Below is a small trained network, with its code and all its weights. Each question gives an input and a class and asks what happens when units are switched off, that is, made to give their printed mean instead of their output.

import numpy as np


def w(rows, s, z=0):
    codes = np.array(rows[::2]) - 128.0
    scale = np.full(codes.shape[1], s)
    scale[-1] = z or s
    return codes * scale


def norm(h):
    return h / np.sqrt((h * h).mean(-1, keepdims=True) + 1e-5)


def f(y):
    return np.maximum(y, 0)


def log_softmax(a):
    a = a - a.max(-1, keepdims=True)
    return a - np.log(np.exp(a).sum(-1, keepdims=True))


def net(x, mask):
    res = np.array(x, float).reshape(1, 7) / 4 @ E
    u = 0
    for l in range(2):
        y = f(norm(res) @ A[l][:, :-1].T + A[l][:, -1])
        res = res + np.where(mask[u : u + 11], y, B[l][:, -1]) @ B[l][:, :-1]
        u += 11
    return log_softmax(norm(res)[-1] @ U[:, :-1].T + U[:, -1])


A, B = {}, {}
E = w([
[130,126,131,128,133],'x0',
[109,183,101,104,202],'x1',
[186,198,168,161,138],'x2',
[139,16,211,178,245],'x3',
[162,120,166,42,125],'x4',
[209,97,36,137,156],'x5',
[131,128,131,128,132],'x6',
],0.0011)
A[0] = w([
[151,73,168,160,34,128],'0.n0',
[209,83,60,117,122,102],'0.n1',
[173,141,158,53,128,122],'0.n2',
[124,98,162,157,170,226],'0.n3',
[217,225,190,201,145,200],'0.n4',
[199,166,178,129,131,99],'0.n5',
[77,61,120,71,133,114],'0.n6',
[120,175,90,112,215,43],'0.n7',
[72,171,90,255,122,248],'0.n8',
[194,58,145,188,31,102],'0.n9',
[145,138,165,132,153,86],'0.n10',
],0.0037,0.0014)
B[0] = w([
[88,192,105,73,225,215],'0.n0',
[135,224,97,219,149,203],'0.n1',
[198,62,71,87,98,188],'0.n2',
[182,181,89,97,45,237],'0.n3',
[25,44,50,126,109,248],'0.n4',
[62,66,58,167,92,179],'0.n5',
[99,90,60,210,76,184],'0.n6',
[38,155,159,78,178,171],'0.n7',
[209,81,143,5,94,249],'0.n8',
[60,163,102,32,239,223],'0.n9',
[141,129,102,132,93,155],'0.n10',
],0.0028,0.0022)
A[1] = w([
[178,135,59,52,97,246],'1.n0',
[59,143,251,127,62,63],'1.n1',
[154,113,58,65,149,201],'1.n2',
[166,73,217,202,192,81],'1.n3',
[106,54,152,120,196,154],'1.n4',
[160,81,150,153,219,148],'1.n5',
[75,112,194,55,77,170],'1.n6',
[70,173,149,93,215,27],'1.n7',
[164,153,131,129,137,122],'1.n8',
[123,116,112,162,98,109],'1.n9',
[122,59,157,192,164,157],'1.n10',
],0.0032,0.0012)
B[1] = w([
[153,94,230,165,136,253],'1.n0',
[202,160,63,240,225,150],'1.n1',
[119,98,215,175,145,242],'1.n2',
[162,235,122,81,4,138],'1.n3',
[120,191,119,47,49,177],'1.n4',
[116,248,110,100,55,156],'1.n5',
[218,125,61,193,211,196],'1.n6',
[89,127,142,65,165,151],'1.n7',
[130,103,102,147,136,132],'1.n8',
[78,127,107,91,132,133],'1.n9',
[116,165,128,104,64,148],'1.n10',
],0.0027,0.0039)
U = w([
[162,242,116,58,3,144],'0',
[131,101,127,124,164,230],'1',
[58,174,138,39,238,119],'2',
[173,180,69,238,194,134],'3',
[124,91,153,125,135,172],'4',
[184,31,191,106,125,100],'5',
[29,49,51,163,77,98],'6',
[69,158,195,208,119,3],'7',
],0.0062,0.0056)

Each question gives the input, the list of numbers given to net, and the class t.
The units are the neurons (one row each of A and B). Each row of codes is followed by its name. A weight is (code - 128) times the scale printed after its matrix; where a second scale follows, it is the last column's (A, B and U).
mask holds one flag per neuron, layer by layer. A switched-off neuron (its flag False) gives its mean, the last column of its row in B, instead of its output. The means were averaged over made-up inputs and are rounded, as every weight is.
A unit's drop is (log p(t) with every unit on - log p(t) with that unit switched off) / (log p(t) with every unit on - log p(t) with every unit switched off).
The circuit of an input: a set's keep is (log p(t) with only the set's units on - log p(t) with every unit switched off) / (log p(t) with every unit on - log p(t) with every unit switched off). Starting from the 12 units with the biggest drops (on a tie, the unit counted first), units are removed one at a time, each time the one whose removal leaves the highest keep (on an exact tie, the one counted first), for as long as the keep stays at least 0.8.
units of the circuit, in order: the units of the circuit, biggest drop first
unit that matters most: the unit with the biggest drop
k most important neurons: the k neurons with the biggest drops, biggest first
k most important neurons of layer l: the k neurons of layer l with the biggest drops, biggest first
input [-1,-1,6,0,5,-1,-3], class 6: 3 most important neurons => (0.n4, 0.n5, 0.n8)
input [-6,-2,4,-1,-7,-8,7], class 3: 3 most important neurons => (1.n1, 1.n6, 0.n2)
input [-1,-8,-2,7,2,5,0], class 2: units of the circuit, in order => (0.n9, 0.n0)
input [-6,-1,1,7,7,7,6], class 0: unit that matters most => 1.n5
input [1,-8,-4,-1,2,-4,-7], class 2: units of the circuit, in order => (0.n0, 0.n9)
input [-6,7,-1,-2,-5,-8,0], class 3: 3 most important neurons => (1.n6, 1.n1, 0.n9)
input [0,-3,0,-1,7,-7,3], class 3: units of the circuit, in order => (1.n1, 1.n6)
input [5,3,6,2,-8,-6,2], class 5: units of the circuit, in order => (0.n8, 0.n1)
input [-3,-2,5,4,-8,-4,5], class 5: 2 most important neurons of layer 0 => (0.n8, 0.n3)
input [-2,-7,-2,-2,0,-7,-6], class 2: 3 most important neurons => (0.n0, 0.n9, 1.n7)
input [-6,-7,-2,1,3,-5,-3], class 2: units of the circuit, in order => (0.n0, 0.n9)
input [3,0,2,7,6,5,-4], class 0: 3 most important neurons => (1.n5, 0.n8, 1.n3)
input [-6,3,-6,3,-3,-8,-6], class 3: units of the circuit, in order => (1.n1, 0.n4, 1.n6, 0.n9)
input [-4,-6,0,6,-5,5,-4], class 0: 2 most important neurons => (1.n5, 1.n4)
input [-2,-3,6,4,-2,0,1], class 6: units of the circuit, in order => (0.n4)
input [-4,6,-5,3,-8,-7,5], class 5: units of the circuit, in order => (0.n8, 0.n9)
input [-1,-2,-3,-3,2,4,3], class 3: 2 most important neurons => (0.n1, 0.n8)
input [1,-8,8,0,-4,-4,-5], class 2: units of the circuit, in order => (0.n9, 0.n0)
input [3,-2,2,-3,3,-5,-4], class 3: 3 most important neurons of layer 0 => (0.n8, 0.n9, 0.n3)
input [4,4,-1,-3,-4,-6,1], class 3: 2 most important neurons of layer 1 => (1.n6, 1.n1)
input [-2,-3,-3,1,2,7,-2], class 3: units of the circuit, in order => (0.n1)
